(in the rows, 128 means zero)
Each row has a hidden stage along a path, written after it and counted from one end. A new block has a new path.
[130 153 128 108 131 148  95 121 143 123 136  49 109 123 134 141 137 155
 133 137 130 160 109 107 165 135 157 116 129 134 116 124 138  98  89 119
 124 131 183 148 137 123  79 114  83 143 130 125 108  86 171 135 115 145
 183 129 185 165 159 133 121 152 157 142 136 119  76 139 139 121] -> 5
[147 155 129 126 140 150  91 119 143 123 136  29 128 109 124 149 167 155
 142 125 110 164 112  88 146 123 165 116 141 133 119 108 133  69 118 101
 125 117 195 150 136 105  58 118  90 177 126 107  94  73 183 125 114 146
 182 140 186 152 149 120 141 139 180 150 135 120  68 146 129 124] -> 1
[126 153 135 117 135 139 112 111 118 112 139  45 121 127 112 144 147 154
 140 140 122 158 122  97 143 136 149 122 127 145 117 119 139  88 108 122
 131 115 177 142 145 122  85 118  95 148 135 133 107  76 175 117 125 137
 177 143 176 160 158 136 125 156 148 146 154 124  64 134 142 123] -> 8
[133 160 127 123 127 145 119 125 146 124 135  62 130 114 126 142 156 142
 133 118 113 149 111  86 146 132 162 118 138 128 114 112 131  79 105 105
 128 125 196 144 134 103  67 123  91 162 135 111 105  93 172 115 110 126
 179 145 178 152 150 121 142 137 162 145 127 122  91 141 145 123] -> 4
[119 140 126 107 121 147 101 127 140 125 136  76 100 129 131 141 118 153
 125 144 143 158 109 122 156 144 139 124 121 135 113 137 133 121  80 122
 125 136 154 153 138 128  95 118  81 121 128 133 115  86 154 146 122 139
 171 116 173 162 154 133 107 149 145 131 133 125  85 131 139 124] -> 6
[132 138 131 110 133 143  90 114 135 113 142  60 108 120 124 146 139 156
 133 142 134 168 113  97 163 135 147 125 137 142 121 122 137  89 110 130
 140 127 173 146 135 126  73 111  93 152 138 129 125  80 155 123 123 146
 165 131 191 156 165 132 117 150 158 136 151 123  72 132 143 133] -> 7
[139 132 124 107 127 145  97 122 138 124 133  87 103 122 136 145 128 147
 125 138 135 154 110 117 155 133 137 121 137 128 123 123 129 113 103 125
 132 131 154 152 128 125  89 113  94 138 127 124 115  97 145 141 121 136
 161 119 168 153 144 124 123 142 157 132 131 126  95 135 129 131] -> 1
[131 169 151 117 137 153  77 105 135 116 129   4 127 129 120 135 165 175
 162 132 116 167 121 126 126 129 151 111 100 144 127 120 152 102  86  98
  94 121 185 141 153 121 109 112  95 138 119 132  63  42 191 146 129 142
 208 133 171 181 142 136 137 161 159 168 141 122  49 158  96  96] -> 1
[123 133 118  99 115 144 106 133 145 127 133 122  75 132 142 133  99 146
 122 147 150 150 110 135 163 143 126 125 129 126 112 136 131 143  83 148
 132 147 150 156 126 144 105 108  83 109 132 139 132 107 126 157 121 134
 159 110 167 151 153 131  96 153 127 116 132 124 106 121 146 128] -> 6
[120 140 115 106 121 149 110 138 156 132 132 101  94 133 143 137 120 143
 115 141 144 145 107 121 161 140 138 128 129 120 109 129 129 128  79 121
 124 150 169 154 127 125  95 115  88 126 130 130 123 105 143 142 118 133
 171 116 168 155 153 125 110 145 143 127 122 120 108 130 151 128] -> 4
[128 143 116 112 128 146 116 131 144 127 144  87 116 120 128 147 134 141
 125 133 124 153 106  92 160 137 149 127 144 128 116 118 122  90  99 113
 120 135 171 157 126 105  63 116  87 160 135 116 129 101 151 115 116 142
 158 128 181 149 158 116 118 139 159 134 129 122 100 131 160 144] -> 2
[127 143 156 108 132 148  73  98 132 112 135   4 109 138 121 142 151 181
 159 142 140 180 123 132 139 125 150 112 103 155 132 135 153  98  92 136
  97 118 181 126 157 142 120 110 101 136 123 141  80  44 194 139 133 151
 194 133 183 184 155 148 134 166 151 162 159 125  49 154 103  97] -> 5
[116 139 124 110 125 151 110 134 150 124 133  83 102 131 138 138 122 155
 122 137 140 153 108 123 154 138 139 126 123 132 115 130 127 123  76 112
 115 145 167 152 134 115  97 117  92 130 129 129 115  96 147 138 121 142
 172 108 174 162 150 122 114 145 148 134 118 123 105 135 137 124] -> 3
[122 134 118 108 124 145 107 132 155 130 135  90  96 128 137 143 120 151
 126 138 142 152 106 121 161 138 137 122 132 130 118 130 129 119  88 122
 125 143 164 151 130 119  89 115  88 133 128 128 123  96 147 144 121 139
 163 119 174 157 153 124 112 145 150 127 123 120 102 130 140 129] -> 5
[132 144 122 105 127 146  99 123 146 128 136  74 100 121 131 145 130 153
 125 138 130 164 106 106 161 133 146 120 141 132 117 124 135 101 101 130
 133 127 178 152 127 121  75 115  84 145 133 125 122  88 157 134 121 141
 166 126 184 158 157 121 112 146 155 133 134 123  82 136 144 132] -> 4
